Each row was made from one path, in order. Every step used is in the known rows, and no mark comes twice. Write each row's path.
Each row is shifted at random along 3 fixed directions that mean nothing.
Known rows:
dovaba-fanip-gideb-vubatef-libe-gido: [  38    6  -73 -235  372   -6  -11  -88  106  196   50  195   58  315
  129 -202 -263  -65   69  206   -4 -107 -244  116  168 -207 -164 -293
  -45 -303   33  -46   79 -204 -214 -267   49  242  270 -200  123 -100
  187   82  199   98 -213 -142  -76  -97  186  228  157   75   93]
tabon-veta-mukosoz-tago: [ -91 -187   21  -57  255   56  192  -46  181  -10 -183 -112  -14  234
  -81   90  256 -449 -177   -2   92  437  167   42  211  140  282   99
 -178 -225   50 -292 -110  -31 -153   84 -184 -310  -72  -29  -47 -271
  -55 -549 -250   14  -88  227 -359 -223   81 -193   -2    5 -174]
nuno-fanip-gideb-vubatef: [  68   -4 -141 -321  329  237   40  -92  280  174  -83  -37  114  278
   -1  -34  107 -205  -65  243   -6  177 -255  174  179   54  -17  -24
 -163 -223    5 -105 -140  -68 -143  -24   80  -74   65 -123  -65 -189
   98 -287   -2    5  -74   51  -23 -130  117  -20   -9  220  -89]
masi-fanip-gideb-vubatef-libe-gido-tago-nuno: [-116 -366 -185  245 -163  -78 -105  183 -535    3 -177 -134 -122 -170
  159  195 -271  -22  149  293  -22  127 -323  166   73  -17 -119  130
  -93 -291 -130  363 -216 -104    8  402 -112  270 -239  110 -208  237
  265  624  -47   63 -178   47 -249   26   48 -258  288  221  -34]
veta-mukosoz-lelez-veduz-dovaba-masi-fanip-gideb-vubatef: [  41 -178   30 -130  -17   33   57   53  -46  119 -437 -209   86 -145
  219  330 -119 -307  167  617 -116  -30 -275   98  218   31  -48   44
 -388 -237   41  216  -59  198  109  214  206  499   93  228 -793  155
  178  253 -184  -70 -342  246 -202  -62  206  -45  285  334 -168]
mukosoz-tabon-tago-nuno-masi-fanip-gideb-vubatef: [  45 -341 -123 -213  261  153  -64 -174  187   40 -291 -382  115  246
  -66  153  252 -435 -187  467  104  495  -40  340  281  111  258  234
 -354 -387  -40    1 -311 -109 -208  347  105 -178 -131  -20 -231 -203
  123 -171 -232   51 -150  139 -275 -227  165 -269  179  316 -335]
lelez-dovaba-masi-fanip-gideb: [ -27 -104 -313  -83  -67 -330  148  -27 -582  -59    6 -304  -90    1
   80  100  -75  105  460   94   25   56  -66  288 -186   79  143   18
  252 -297 -149  -63 -423  -35  297  507  -28 -178 -101  -79  276 -124
  203  296  -62   10  158  389 -164  182  253 -334  268  475  -81]
mukosoz-veta-libe-tago-gido-gideb: [  20  -58  -57  233 -138  -49   39    8 -158   62   51  189  -52  120
   91    5 -323  136  118  -32   38   -1   49  -12  201 -237 -118 -130
   58  -68   38   43  119 -269  -63   -2 -157  277  140  -63  -49  125
  320  483 -128   -7   10 -230  -78   45  -29  119  305  -92   43]
veduz-masi-fanip-nuno-gideb-vubatef-libe-dovaba: [-102 -388  -17  168 -395 -207   55  394 -626  -64   -6  -53 -199 -182
  360  173 -223  103  380  344 -304   -1 -407  167   83 -182 -252  108
   42 -122 -199  133 -220   98  263  511   72  405 -232  212 -343  184
  163  686 -206   14 -114  241 -199  263   52 -287  362  310  132]
mukosoz-tabon-veta-libe-dovaba-masi-fanip-gideb-nuno: [  49  -48  -89   29   23 -363  -16  -79 -208   98  -21 -192  -29  286
  228    9  -41  -92  260  196  -60  324   71  338  209 -358  206 -189
 -161 -386 -161  -69 -205 -156   50  284   33  129   22    5  109 -113
  297  380 -168  214 -124  269 -312   19  120 -155  372  268 -140]
gido-vubatef-libe-tago-nuno-dovaba-masi: [ 147 -242  -10 -243  292  172  131   35   34   41    4   14    4  310
  149  -39  118 -188   69   50 -158  225 -152   -9  128  -69  199  -45
 -122 -435 -128 -414   36 -274 -249  104  182  -17    6 -127  351  -87
 -113 -162 -347  -19   87   52 -352  -97  235   21  156  170   10]
nuno-masi-fanip-gideb-vubatef-libe-tago: [ 158  -10 -119  -22  -61 -251  107  125 -217   94   36  172   15  216
  221 -266 -311  130  263   76   -5    5 -348  140   88 -246 -162  -56
   90 -200   52    0   85 -257  -98  121  -22  256   53 -217  164   23
  254  342 -137    7   63 -129   80  245  178   54  279  233  236]
gido-tago-gideb-nuno-fanip-masi: [ 234  -52  -77 -143  220  269    2 -115  146  153  -57  -51  325   75
  147  -33   39 -102 -149  278  -58  100 -123 -172  220 -343  -14 -125
 -344 -134 -137  184  165 -261  -88  -13  228  435  100   31 -112  179
  191   18 -491  -88   20 -190  203  161   69  129  166   78   75]
nuno-dovaba-masi-fanip-gideb-vubatef: [  35 -206 -111 -125  -58  169  -82  -23   36  259 -367 -229  147 -297
  177  220   60 -191  106  700 -225   96 -298  110  145 -189  -30   71
 -366 -124 -159  270 -181   49  162   44  201  377  115  374 -692  231
  365  294 -152 -100 -265  276  -86  104  121   -5  180  346 -103]
mukosoz-tabon-tago-gido-vubatef-gideb-masi-fanip: [  61  -27  -89 -125  344 -195  -51 -102   47  117   -8  200 -100  289
  146 -144  -94   -2  115   44  327  133   50  144   55  -92   76   60
  -26 -267   95  158  111 -254 -200  100   46   93  107 -129  125  -81
  154  235  -71  178   83 -157  -73 -152  252  147  272  153  -30]
gido-vubatef-libe-tago: [ 163  193  184  -79  270   88   44   32  417   69   30  313   36  207
  119 -340 -139  -38  -43 -150  -27  -54 -186 -313   73 -366 -141 -153
 -171   15  223  -57  560 -271 -333 -358  210  361  162 -139  110  130
   55   18  -91  -83   44 -349   79   49  128  450  -55 -162  151]
tabon-vubatef-libe-dovaba: [-175 -125   87  -24    3 -119   32  157 -173  -54  -17   39 -236  100
   69  -42  -56  -63  187  -59 -164  131 -192  140  -71  -51   38    4
   51 -207   -4 -174 -102    5    1  131  -12  -35 -100  102   97 -104
   50   84   27  154  -68  186 -306  -10  113  -72   47  135  -13]
vubatef-gideb-nuno-masi: [ 116 -228  -87 -293  208   -3  183  -14  -24   42  233  225  152  405
  110 -218  -47   60   35  -82  -52   -4  -17  136  189  -84  -60    5
   92 -246  -16 -308   -4 -158 -153  148  111  109  194 -467  292 -100
 -246 -150 -217   89  168  -21    7  -48   88  -31  273  179  137]
veduz-libe-gido-vubatef: [-203 -239  109   76   41  251   27  162  136   12 -200  -74 -133 -231
   78  280    7 -143  -13  297 -128  114 -138  -62   80   31  -89  175
 -249    0  -99   79   -1   94 -158  -19  127  200  -88  407 -461   50
   74  256  -28  -15 -302   15 -296 -221   -8  -69  -42  -92  -96]
vubatef-libe-gido-tago: [ -26 -154   24  -40  211    5   97   71   -6  -21   85  189  -67  135
   78  -59  -79  -57    7 -146   15  109  -72  -77   -2 -102   20 -114
   51 -241  -92 -171   64 -265 -202 -102  -40   23   29  -81  262  -15
  -41   11  -83   15    9 -157 -119 -104  118   49   70 -100   51]
libe-vubatef-gideb-nuno-masi: [  15 -192  180   59 -140   99  -15  131  -96  141  -27  139  175  -55
  189  -61 -298   92   45  291 -247 -247 -199   -9  262 -347 -238   65
 -280  110  -40  268  254   21   -4  -16  287  713  174   -6 -437  362
  100  440 -231    4 -127  -68   81  195  -30  177  261   90  159]
tago-nuno-gideb-vubatef-libe-dovaba-fanip-masi: [ 127 -165 -131 -395  451  101   92  -81  -35   91  200   31    4  558
  173 -211   24 -141   95  211 -129  203 -259  277  180 -122   78 -224
    6 -542  -40 -373 -137 -257 -215  144  182  -26  136 -317  521 -338
    4 -214 -160  194  -27   88 -239  -95  268  -45  226  291   94]
veta-mukosoz-tabon-tago-gido: [ -99 -167   51   74   72   66 -140  -78    6   89 -322  -18  -80   51
  -58  248   81 -448 -196  291  173  253  175  179  168   71  199   79
 -233 -212  -65  150   42  -28   16   94 -238  -55  -20  243 -366  -49
   93 -120  -73   92 -254  -18 -321 -214   36 -116   98  -65 -295]
libe-gido-tago-gideb: [  80  -56   37 -139  390  352  130 -166  410  185   49   93  121  227
    7  -78  -35 -161 -196    9   53   97  -36 -151  110 -259  -34 -126
  -74  -93   54  -58  210 -371 -352 -322   74  177  248 -137   50   53
  126 -183 -155  -17  -77 -295   49  -89   90  247  -37 -173   -5]
tago-gido-vubatef-gideb-masi-fanip-nuno: [ 129 -239  -59 -342  434  202  -54 -148  221  155 -105  103  124  155
  133  -69   33  -56 -132  341  118   61 -115   -6  247 -153  -25   50
 -223 -190  -95  153   20 -256 -250   40  255  332  288 -115  -98   99
    9  114 -161   -8  -28  -35  -58 -163  221   77  306  238   35]
nuno-dovaba-masi-fanip-gideb-vubatef-libe-gido-tago: [ 288   18 -112 -591  742  156  170 -195  584  321   60  281  148  544
  252 -320   18 -214    7  130   -7  165 -276  -46  157 -504  -15 -345
  -78 -478   -7 -360  221 -578 -418 -418  285  267  547 -354  315  -86
  135 -219 -150 -101  -21 -160   37 -115  348  446  145   96  109]
veta-mukosoz-tago-nuno: [ -68 -106 -141  484 -404 -313  -88  254 -764  -99  -99 -102 -189  -67
  128  165 -253   18  186  -67   60  -58  111  144   41  123   28  122
  145 -120  -21  146  -31   90  288  534 -426   -7 -282  -73   28   99
   89  265 -152   44   49  105 -174  145  -56 -300  170  -24    4]
tago-nuno-dovaba-masi-fanip: [ 196   26 -239 -127   32  -16  -74  -58  -86  113  -55  -72   97  118
  182   -9   42   61   71  202   21  -31   24   13  103 -243  138 -119
  -35 -142 -170   40  -21 -179   94  198  138  180  166    7  194   55
  218  151 -161  -94  -14   87   43   77   58  109  170  158  105]
veta-tago-nuno-dovaba: [ -28 -133 -183   84 -147   72  -55   20 -147   89  -86  -37  -32   94
   88   88   68 -165  -12  102  -50   97  -44  113   47   11   54   29
  -13 -170   17  -66 -109 -114  173  298 -161  -21  -81  -57   93   68
    0  -62 -206 -123   51  103 -177   49   15 -119   96   34  -53]
gido-tago-nuno-masi-fanip: [ 172 -178 -211 -202  262   25  109  -24    0  -30   36  -74   75  340
   29  -51  190  -10  -40  -88  208  310  122   42   93    2  304  -32
   75 -306 -122 -261 -210 -307 -234  416   46 -260  -47 -283  520 -247
    7 -219 -386  -54  166   10   -2 -126  171 -159  154  192   54]
gido-vubatef-gideb-nuno-masi: [  61 -255   32 -314  305  119  187   53  143   76   90  204  125  289
  118 -160   -4    2   21   13  -80   20  -89   38  164  -84  -72   57
  -71 -218   49 -226   61 -101 -268  129  270  211  152 -376   16  -40
 -233  -73 -280   55  120   -1  -67 -123  125   29  224  217   74]
tago-gido-gideb-nuno-fanip: [  36  -65 -280 -125   71  -63   67  -11 -305   63  263  222   11  456
  176   -1 -204  209  102  -83  142  -73  -14  266  164   30  -17 -131
  215 -295 -192  -88 -164 -254  -36  318 -106  -31   48 -244  374 -114
   16  120 -119  159  123  -59  -16 -172  -27 -138  290  216   73]
dovaba-fanip-gideb-masi: [  54  -87 -157   46  -99 -289    2  -22 -507  103   47 -131   53  -40
  139   18 -182  133  362  165  -27  -26  -22  200   24   34   40 -136
   95 -249 -131   32 -279   -1  198  215  -92   30  -72  -17  134  -60
  141  295 -110  123   66  101  -19  182  174 -154  281  305   52]
dovaba-masi-fanip-gideb-vubatef-libe-gido-tago: [  39 -292  -96 -141  294  -90   98   83 -202   91  -66  -16  -48   91
  200   42 -125  -98  234  216  -22  220 -253  116   56 -130   28  -67
  -32 -440 -210  -68 -153 -220 -256   52   44   98   74  -71   75  -49
  148  210 -125  101 -104   69 -262  -78  278  -79  292  280   35]
tago-gideb-vubatef-libe-dovaba-masi-fanip-nuno: [ 274  -33  -11 -409  465  186   30 -161  361  225  -62   48  106  324
  266 -235  -14 -151  -97  381 -183   60 -307  -14  272 -549  -90 -234
 -238 -260  -40  -63  234 -353 -291 -176  343  502  401 -178   97   64
  170    4  -94   54 -170   27  -53   21  217  280  183  164  167]
tago-gido-gideb-vubatef-libe-dovaba: [  -9 -147  -21 -211  193   19  131  -32   -1  155  226  357 -152  337
  214 -119 -260   35   87   20 -136   10 -297  229   75 -141 -193 -122
  134 -336   64 -195   25 -327 -179  -68   34  199  210 -191  132   15
   10  158   37  206   21  -40 -181 -158   92  127  190  125   57]
gido-vubatef-libe-dovaba-masi-fanip: [ -93 -148   40  169 -230 -176  -60  316 -395   18 -269  -99 -162 -442
  297  145 -162  114  337  328 -227   18 -231  -19  -78 -235   45  -36
 -175  -66 -252  295  -69   72  157  281  153  390 -127  470 -292  217
  367  702 -142   82 -179  277 -234  146  146  -57  173  257   91]
masi-fanip-gideb-vubatef-libe-gido-tago: [ -17 -140 -125  -73  229  -92   56   69  -68   83  -19   96 -105  143
  151  -76 -186  -51  132   59   70  154 -301  121   12 -127 -105  -65
   38 -328  -10   24  -58 -257 -213   50  -53  107   19 -149  101  -17
  170  238   28   54  -77  -52  -98  -69  193  -42  166  140   35]
masi-fanip-gideb-nuno: [ 100   57 -200  -79   58 -150  -27  -94  -53   31   48  -79   84  212
  106 -126 -105   75   62   15   99   19  -55  173   84 -133  -51  -66
   54 -136   -7   80  -70 -133   -7  226   -7   95   51 -247  200  -22
   52  135    4   46   22   54   95   26   43 -137  155  185   33]
gido-gideb-vubatef-libe-tago-nuno-dovaba: [ 103 -207  -54  -64   14  193   44   26   28  149   94  191    6  225
  226  -91 -154 -111   -3   69 -255    2 -366   12  234 -238 -215    6
 -171 -251  125 -123  215 -285  -95   30  107  386   17 -115  -73  257
   45  177 -192  -41   21 -131  -82   30   38  162  145   69   10]
nuno-fanip-gideb-masi: [ 104 -218 -135 -288  216  250   67 -146  129  173 -152 -228  221   26
   32  103  258 -206  -56  391  -83  323 -134  173  226  102  187   45
 -244 -288 -251 -125 -356  -89   14   90   88  -65  -15  125  -75 -152
   22 -252 -239  -12  -20  150  -48  -77  188 -190   77  290 -112]
tabon-vubatef-libe-gido-gideb-nuno-fanip-masi: [ -38 -321  -39 -412  474   32  124   51 -100   -6  141   39   27  464
  160  -22  -18  -95   31   59  -49  121 -216  195  191  -86   82  -98
  -65 -499 -323 -331 -175 -227 -300  138  169   20   88 -133  265 -269
  -83  -44 -212  149  -46   35 -242 -237  190 -129  289  275   11]
lelez-veduz-dovaba-fanip: [  22  220  -93 -107   84 -221  106   53 -121  -31  213  175  -86  303
  101 -136 -258   99  247 -160   31 -313   -8  -86  -38   16  -51 -216
  211 -112  206 -162   72   -6   90   55   54  111   32 -183  343 -141
  105    9   30  -29   44  -90   53   22  128  190   47   44   63]
nuno-masi-fanip-gideb: [ 179   82 -187 -148  -25  -88   70  -57   37   98  -32    6  193   97
   70 -143 -108  133   67  138   70  -39  -78   33   40 -242  -57 -100
   78  -12   -8   65  -32 -223   32   65   75  212  195 -131   -9   44
  298  181 -123 -131   57  -73  258  176   65   94  167  184  121]
veduz-dovaba-fanip-gideb-nuno: [ 250  263 -128 -315  368  -33   21 -244  318  165  219  162  238  531
  174 -340 -198   -4   38 -111  -15 -207   38 -107  214 -393 -163 -417
  -15 -102  172 -231  202 -266  -41 -189  201  290  279 -387  368  -60
  108 -151  -30  -65   66 -123  227   38  123  345   31   22   72]
libe-tago-gido-gideb-masi-fanip-nuno-dovaba: [ 139 -344 -149 -328  286  182   92 -193   47  162  107  -33   92  397
  194   22   78 -152  -52  179   50  251 -108  231  288  -89  199  -61
  -44 -411 -319 -264 -236 -488 -149  198   15  -95  155  -89  305  -74
    2  -76 -423   -1   75   41 -112 -119  278 -213  304  254  -83]
veta-mukosoz-tabon-tago-gido-vubatef-libe: [ -50  -38    9  -23  206 -233   10   65 -119   26 -138  278 -301  311
   57   14  -56 -220   35  -51  242  165   66  189  -24   61   91  -39
   84 -423  108  -90  168 -171 -121  177 -238  -75  -59 -128   87 -188
  -47   24   31  140   -4  -85 -359 -254  116  -16  188   11 -107]
tabon-tago-gideb-vubatef-libe-dovaba-masi-fanip: [  50  -17  -54   41   13 -204   25  125 -306  122  -94   62 -193   33
  282 -115 -284   15  333  239 -124   59 -290   96  -12 -389 -106  -58
  -25 -203   15  157  152 -170  -57  107   14  391   59   83   38   91
  334  409  -91  190 -141   29 -179  246  134  148  227  232  195]

Which path is each row?
[-138 -158   89   27  -16 -231 -196   66 -275  -30 -161 -202  -61  -92
  139   96  -52 -156  181  315 -168  105  -95  156   25 -146  203 -176
 -269 -283 -205  125 -163  101  187  134  121  104 -150  440 -190  -78
  434  401  -82  193 -225  227 -283   52  277  -73  215  180 -138]
mukosoz-tabon-vubatef-libe-dovaba-fanip-masi
[ -73 -548   62 -213  111  220  140  139 -223   -1  -72 -146  -76  117
  175  184  134 -308  132  457 -414  314 -360  277  217    0   51  101
 -167 -442 -289 -304 -318   -1  -83  216  170   28  -39   55 -172  -55
 -159  -66 -266  173 -158  386 -558  -96  165 -364  280  399 -104]
fanip-nuno-gideb-vubatef-libe-dovaba-masi
[  42 -280 -187 -352  484  233   64 -257   86   60  -16 -188   69  455
   -1 -103   83 -393   10  235  -66  299 -249  247  258   69  151  -44
 -232 -585   76 -327 -196 -227 -163  235  104 -161  -78 -253  404 -276
   32 -332  -92   38  -57  163 -390 -149  408 -167  145  327 -196]
lelez-dovaba-fanip-gideb-vubatef-libe-tago-nuno
[ 142 -337 -317  -98  -14  280   24  -66  -36   40 -175 -368  117   55
  128  240  162 -283   58  416 -194  403 -160   93  272  -73  132  137
 -250 -294 -274 -167 -240 -183   16  313   44   36  -76  262  -29   -5
  283   18 -335 -114 -163  186 -298  -16  151 -288  185  243 -124]
veduz-libe-tago-nuno-dovaba-masi-fanip-gideb
[ 206   23 -270 -402  461  -38  293 -265  298  269   97   91  113  734
  205 -240  199 -170   15   18  137  305   55  131  199 -325  190 -221
   43 -411   81 -402  -20 -446 -276  110   55  -20  301 -445  610 -296
   -2 -416 -353   29   87  145 -168  -73  166  101  274  246  160]
tabon-veta-tago-gideb-nuno-dovaba-masi-fanip
[  47  -14  -12   -9  -12 -132  -27   57 -128   50  -81  -22   80  172
  148  -99 -135   45  131  213 -124  -19  112   13  280 -405  105 -446
  -98 -158 -181 -105  -53 -131  122  155   83  263  201  -68  117  -82
  340  345 -276  -64  -93   75  -56  203  106   66  321   33  108]
mukosoz-veta-libe-dovaba-fanip-nuno-masi
[ -86 -222 -119 -124   18 -151 -115   88 -431   60   14   21   65   90
  183  -21 -168   -2  302  212 -146 -151 -148  127   75 -171  -62  -82
 -114 -253 -112   86  -99   96  208  258  105  281   53   49 -129   43
  205  329 -205   76  -70  162 -120  185  168  -44  403  348   36]
tabon-vubatef-gideb-nuno-dovaba-fanip-masi
[ -56  -47 -183  -79   86 -117  126  164 -322  -12  277   87 -266  549
  246  -76 -165    3  391  -14 -126   61 -223  301  120  -52 -151 -165
  244 -333    9 -375 -134  -42  -31  333  -53 -131  -62 -257  423 -317
   56   74  -44  210  -47  137 -267  -24  107 -251  198  213   77]
veduz-libe-dovaba-fanip-nuno-gideb-vubatef
[ -56 -287  -62 -328  463  115  256   83  190   50   54  102 -176  200
  175   -5   12  -80  120  188   15  158 -252   92  119  139  -33  247
  -28 -385   56 -190  -24  -67 -380  135  219  213  125  -94   90 -224
 -155   36  -56  106 -133  -36 -258 -366  294  -73  175  158   29]
lelez-veduz-libe-gido-vubatef-gideb-masi-fanip
[ -23 -134   10   51   67 -102  131  224 -323  -14  224  339 -164  374
  220 -144 -322   44  215 -107  -41  -93 -316   25   61 -227 -301  -84
  194 -260   44  -78  190 -263 -179    6  -10  259   60 -369  145  143
  -73  300 -119   47   73 -234 -103   86   10   46  288   34  141]
fanip-nuno-gideb-vubatef-libe-gido-tago
[ -79 -310  -61    0 -127  -44   72  309 -451  -77 -139 -143 -160  -83
  263  151  -46   13  325  310 -235  128 -301  119   10 -164   35    5
  -25 -243 -303   13 -238  -38   84  459  140  182 -136  174 -123   83
  189  465 -257   79  -96  342 -364   68  150 -323  309  426   22]
gido-vubatef-libe-dovaba-masi-fanip-nuno-gideb
[  15 -448  -32 -398  326   95  188   -5  170   64  -44 -201  -42   80
  146   87  177 -262   61  319 -231  453 -324  270  123   29   54   57
  -98 -428 -151 -376 -423  -76 -144  222  157  -74  -64   24  -15 -296
  -27 -153 -109   44 -123  353 -316 -172  341 -276  120  332  -70]
veduz-masi-fanip-gideb-vubatef-libe-dovaba
[ 116 -167 -146 -370  276  -56  220  -79  -30  -37   80 -189   64  340
  132   37    6 -138  154  144  -84   89  -95  143  126   78  106   40
   35 -397  -53 -307 -252  -76  -81  272  210   63   65 -247  234 -186
 -149 -184 -199   23   19  235 -196 -143  223 -204  217  375 -106]
lelez-veduz-dovaba-masi-fanip-gideb-nuno
[ -40  -57   26  247  -67   73  -56  106  -23  105 -150  291  -43  -43
   83  -62 -346   81  105  122   16  -59  -73 -156  201 -289 -234  -13
 -159   47  168  304  316 -131 -101  -85  -21  551  184   19 -359  274
  397  596  -75  -44  -92 -259 -127   83   24  281  291 -104   78]
mukosoz-veta-libe-tago-gido-vubatef-gideb
[ -66 -148 -191  100 -219 -177  -17  155 -487  115  -18   54  -87   43
  209  -14 -296  -34  393  192 -184  -11 -384  258   51  -28 -120 -129
   12 -346  -33   -7 -155  -47  223  219 -204   82 -190   73    8   23
  320  375  -51   66  -77  100 -198  211  194 -154  264  285   23]
nuno-dovaba-fanip-gideb-vubatef-libe-tago
[  49 -355 -170  232 -348   13 -137  106 -487  184 -262 -237  -84 -261
  281  217    6  -33  211  515 -151  169 -207  256  202 -249   47   88
 -173 -255 -313  152 -259 -154  303  509 -227  280 -203  329 -172  179
  304  544 -352  -97 -145  143 -134  282  168 -364  368  236    1]
veta-libe-tago-gideb-masi-fanip-nuno-dovaba
[  76 -131  -76  -74   98 -114  105  116  -80  155  -42  211   44   97
  232 -141 -284   63  161  187    7   18 -311   28   78 -334 -168 -110
    2 -244  -36   98   63 -333 -166  -17   79  413  170 -116  -73  137
  283  417 -177  -52  -40 -183   75  116  159  162  280  147  174]
nuno-masi-fanip-gideb-vubatef-libe-gido-tago
[ -76 -332  -35  -43  158  176   17  128  105  157 -197   13  -66 -264
  261  125  -21  -23   88  415  -93  120 -212  -40  192 -147 -144  219
 -300  -69 -119  197   12    4 -141   83  213  486   50  353 -406  108
  179  451  -77   29 -274   24 -144 -161  172    2  134   82   64]
veduz-libe-gido-vubatef-gideb-masi-fanip
[ 132 -326  -65 -156  152  289  -42  -97   73  231 -219 -144  213  -11
  193   22   56 -269   27  490 -246  225 -272    9  309 -162  110  -75
 -454 -418 -114  -36  -73 -241  -14  101  202  339  -54  195 -136  129
  176  112 -399  -77 -100   37 -218   37  299   17  219  271  -75]
gido-vubatef-libe-tago-nuno-dovaba-fanip-gideb-masi
[  44 -200  -15 -169   55  233  -23   71   -1  218 -265  -82  140 -135
  219   94  -44 -233   96  623 -412  156 -442   80  243 -246  -46  -73
 -436 -241 -251   91  -89  -31   75  -73  236  444   99  356 -461  169
  331  174 -176   48 -261  189 -216   97  154   67  145  300  -29]
nuno-fanip-gideb-vubatef-libe-dovaba-masi
[  73  109  -51  106   28 -235  -58  111 -138   40  -68  210  -83   42
  365 -134 -355  193  256  133   45  -79  -83  -62    9 -400   39 -173
   15 -131 -104  214  200 -323  -41  -41   58  381  215  125  131  167
  478  505 -176   48   -9  -44  -94   77  216  290  239   37  217]
mukosoz-tago-gido-vubatef-libe-dovaba-masi-fanip
